Here is a tiny trained network, its code and every weight. The questions are about switching its units off for an input and a target symbol, where a switched-off unit gives its printed mean instead of its output.

import numpy as np


def w(rows, s, z=0):
    codes = np.array(rows[::2]) - 128.0
    scale = np.full(codes.shape[1], s)
    scale[-1] = z or s
    return codes * scale


def norm(h):
    return h / np.sqrt((h * h).mean(-1, keepdims=True) + 1e-5)


def f(y):
    return np.maximum(y, 0)


def softmax(a):
    e = np.exp(a - a.max(-1, keepdims=True))
    return e / e.sum(-1, keepdims=True)


def log_softmax(a):
    a = a - a.max(-1, keepdims=True)
    return a - np.log(np.exp(a).sum(-1, keepdims=True))


def net(x, mask):
    ids = ['Λαβδεζημξ'.index(c) for c in x.split()]
    T = len(ids)
    res = E[ids] + P[:T]
    r = norm(res)
    for j in range(3):
        rows = slice(4 * j, 4 * j + 4)
        q, k, v = (r @ M[0][rows].T for M in (Q, K, V))
        z = softmax(np.where(np.tri(T) > 0, q @ k.T / 4**0.5, -1e9)) @ v
        o = O[0][rows]
        res = res + np.where(mask[j], z, o[:, -1]) @ o[:, :-1]
    y = f(norm(res) @ A[0][:, :-1].T + A[0][:, -1])
    res = res + np.where(mask[3:27], y, B[0][:, -1]) @ B[0][:, :-1]
    return log_softmax(norm(res)[-1] @ U[:, :-1].T + U[:, -1])


Q, K, V, O, A, B = {}, {}, {}, {}, {}, {}
E = w([
[154,177,254,196,78,134,135,125],'Λ',
[105,123,174,107,136,66,72,43],'α',
[133,148,211,84,97,131,170,18],'β',
[161,115,171,129,103,47,90,186],'δ',
[175,154,112,138,84,172,43,86],'ε',
[120,67,146,43,89,181,136,142],'ζ',
[144,65,128,123,219,177,153,207],'η',
[197,180,153,73,253,120,112,87],'μ',
[196,252,108,115,115,121,179,121],'ξ',
],0.0079)
P = w([
[1,204,144,84,115,97,79,144],'0',
[72,150,153,94,129,125,90,152],'1',
[112,119,149,109,134,142,106,143],'2',
[145,94,137,123,125,135,122,124],'3',
[183,79,120,135,123,130,142,128],'4',
[230,67,139,126,97,132,137,145],'5',
],0.0078)
Q[0] = w([
[103,130,77,89,154,185,121,81],'h0',
[65,92,90,117,106,171,142,212],'h0',
[88,126,143,167,115,157,127,75],'h0',
[30,159,86,170,166,76,121,113],'h0',
[72,109,136,158,148,101,182,142],'h1',
[254,129,155,79,99,125,138,158],'h1',
[173,112,116,58,137,177,103,127],'h1',
[139,197,110,111,221,113,182,154],'h1',
[185,122,196,81,198,117,132,119],'h2',
[174,116,164,108,88,90,97,177],'h2',
[101,138,86,122,154,146,85,150],'h2',
[183,78,186,99,88,192,81,98],'h2',
],0.0091)
K[0] = w([
[104,142,254,158,95,58,114,199],'h0',
[124,239,116,163,174,78,136,106],'h0',
[112,147,143,93,161,115,88,243],'h0',
[9,217,146,135,80,195,102,192],'h0',
[65,202,93,138,110,151,64,110],'h1',
[249,32,143,175,145,158,154,51],'h1',
[220,91,205,211,107,102,188,143],'h1',
[85,80,108,162,49,188,90,142],'h1',
[204,113,48,180,71,142,145,165],'h2',
[178,116,75,180,153,183,207,73],'h2',
[56,172,202,115,98,135,160,126],'h2',
[233,128,126,150,154,91,196,169],'h2',
],0.0064)
V[0] = w([
[153,92,163,80,69,138,151,243],'h0',
[208,110,201,89,188,97,177,118],'h0',
[85,31,106,117,111,212,113,99],'h0',
[108,74,147,180,127,43,69,90],'h0',
[167,191,142,178,158,86,104,161],'h1',
[129,123,31,55,133,117,103,93],'h1',
[34,130,150,133,92,96,206,87],'h1',
[152,171,124,123,62,139,120,144],'h1',
[180,105,122,145,243,193,100,87],'h2',
[111,173,50,96,180,117,171,170],'h2',
[143,156,133,108,155,105,253,101],'h2',
[197,177,95,128,55,163,124,112],'h2',
],0.0054)
O[0] = w([
[122,220,170,102,108,106,251,237,148],'h0',
[89,252,112,95,229,87,109,108,190],'h0',
[153,136,158,37,62,221,79,185,6],'h0',
[143,165,6,149,33,119,82,94,102],'h0',
[68,69,105,205,102,86,140,119,203],'h1',
[71,184,135,110,139,253,152,20,87],'h1',
[237,115,188,126,136,106,116,102,81],'h1',
[138,92,112,123,120,125,196,119,202],'h1',
[22,155,167,117,133,132,22,179,53],'h2',
[144,161,132,187,199,249,144,203,115],'h2',
[124,122,225,236,214,127,146,116,115],'h2',
[72,23,138,144,103,188,162,76,210],'h2',
],0.0046,0.0024)
A[0] = w([
[130,155,61,191,158,118,81,127,40],'n0',
[136,85,107,169,124,83,101,227,147],'n1',
[138,86,87,54,216,122,121,131,77],'n2',
[77,64,159,137,126,146,80,110,116],'n3',
[49,117,79,88,129,166,158,109,141],'n4',
[100,141,103,178,133,90,145,147,4],'n5',
[99,80,144,106,168,94,146,71,95],'n6',
[90,130,188,90,118,100,146,74,80],'n7',
[131,196,65,142,102,104,173,120,153],'n8',
[127,135,118,114,96,114,167,108,152],'n9',
[1,168,134,128,164,127,100,121,42],'n10',
[137,120,127,85,96,136,78,193,81],'n11',
[82,151,161,88,118,148,152,151,90],'n12',
[182,113,162,146,136,128,163,139,121],'n13',
[179,111,137,121,142,165,124,143,92],'n14',
[178,86,173,136,72,123,107,154,77],'n15',
[91,196,167,126,142,170,73,154,119],'n16',
[91,52,106,120,140,112,106,110,119],'n17',
[166,98,24,121,146,155,131,215,30],'n18',
[103,147,120,152,138,148,137,210,64],'n19',
[51,129,103,84,135,52,149,125,147],'n20',
[193,109,140,143,124,144,127,152,134],'n21',
[110,104,121,191,203,188,152,136,135],'n22',
[196,191,95,171,148,154,114,126,147],'n23',
],0.0073,0.0033)
B[0] = w([
[143,59,50,137,149,178,88,137,158],'n0',
[254,83,108,114,135,197,128,68,236],'n1',
[45,159,136,88,98,18,118,85,204],'n2',
[138,113,155,153,156,144,120,195,198],'n3',
[87,110,170,58,167,112,169,142,181],'n4',
[196,101,132,164,134,153,156,145,151],'n5',
[163,120,171,171,120,164,103,199,207],'n6',
[145,149,76,157,127,172,91,225,206],'n7',
[93,81,75,132,195,178,157,149,234],'n8',
[69,119,99,143,118,147,144,146,219],'n9',
[160,18,123,95,200,182,202,115,196],'n10',
[151,150,223,111,113,135,165,147,195],'n11',
[121,121,67,199,173,139,93,166,170],'n12',
[123,132,85,139,170,178,83,108,230],'n13',
[136,158,81,125,161,123,148,79,159],'n14',
[33,148,105,73,173,99,157,94,218],'n15',
[184,70,85,177,103,163,77,136,207],'n16',
[77,95,175,142,147,104,117,179,188],'n17',
[163,219,88,125,129,220,200,103,162],'n18',
[91,137,122,172,163,163,52,124,158],'n19',
[147,162,131,158,185,141,149,202,221],'n20',
[121,110,124,121,159,132,132,44,192],'n21',
[139,152,183,158,19,136,169,50,255],'n22',
[61,103,40,138,118,145,71,101,210],'n23',
],0.0049,0.0032)
U = w([
[123,137,229,211,87,76,158,88,181],'Λ',
[103,128,128,140,190,91,29,203,160],'α',
[220,197,164,81,108,179,126,154,46],'β',
[253,42,97,132,145,19,172,156,8],'δ',
[117,72,71,108,29,123,76,68,165],'ε',
[54,71,165,19,94,127,186,170,132],'ζ',
[133,56,126,184,215,190,162,119,171],'η',
[111,163,157,88,195,55,67,38,42],'μ',
[108,157,59,175,130,66,218,139,184],'ξ',
],0.0054,0.0018)

Each question gives the input, a string of symbols that net reads in full, and the target symbol t.
The units are the heads (4 rows each of Q, K, V and O) and the neurons (one row each of A and B). Each row of codes is followed by its name. A weight is (code - 128) times the scale printed after its matrix; where a second scale follows, it is the last column's (O, A, B and U).
mask holds one flag per unit, heads first, then neurons. A switched-off unit (its flag False) gives its mean, the last column of its rows in O or B, instead of its output. The means were averaged over made-up inputs and are rounded, as every weight is.
A unit's drop is (log p(t) with every unit on - log p(t) with that unit switched off) / (log p(t) with every unit on - log p(t) with every unit switched off).
The circuit of an input: a set's keep is (log p(t) with only the set's units on - log p(t) with every unit switched off) / (log p(t) with every unit on - log p(t) with every unit switched off). Starting from the 12 units with the biggest drops (on a tie, the unit counted first), units are removed one at a time, each time the one whose removal leaves the highest keep (on an exact tie, the one counted first), for as long as the keep stays at least 0.8.
circuit, biggest first: the units of the circuit, biggest drop first
most important unit: the unit with the biggest drop
top k neurons: the k neurons with the biggest drops, biggest first
which heads matter: for each layer, one digit per head in row order, 1 if its drop is at least 0.15 and else 0, layers parted by /
drop when u is switched off: that unit's drop, to one decimal
input δ δ ξ μ δ, target η: circuit, biggest first -> [h1; h2; n10; h0]
input Λ η ε δ, target ζ: top 2 neurons -> [n15; n11]
input ε β β, target β: top 2 neurons -> [n7; n6]
input μ ζ α, target α: most important unit -> n12
input μ ε ε ε, target ζ: circuit, biggest first -> [h2; n4; h1]
input Λ ε β ε ε ζ, target ζ: which heads matter -> 001
input Λ Λ Λ, target δ: circuit, biggest first -> [h1; h2]
input δ Λ η ζ δ, target β: circuit, biggest first -> [h0; n1]
input η ε η η ζ ε, target β: which heads matter -> 100
input ζ ζ ε μ, target ζ: circuit, biggest first -> [h2; h0]
input ζ ε ξ ξ α, target Λ: circuit, biggest first -> [h2; n22; n8]
input μ δ η ζ δ η, target β: top 2 neurons -> [n18; n1]
input δ α Λ δ α Λ, target ε: which heads matter -> 100
input μ α ξ Λ ε β, target ζ: most important unit -> h2
input δ η ξ ζ η α, target α: which heads matter -> 001
input δ Λ β, target δ: which heads matter -> 011
input Λ δ μ δ ξ δ, target η: which heads matter -> 001
input Λ δ Λ Λ, target δ: which heads matter -> 010
input ζ η δ, target β: top 2 neurons -> [n1; n11]
input δ β β, target β: most important unit -> n7
input ξ ξ β α μ, target μ: drop when n7 is switched off -> 0.1
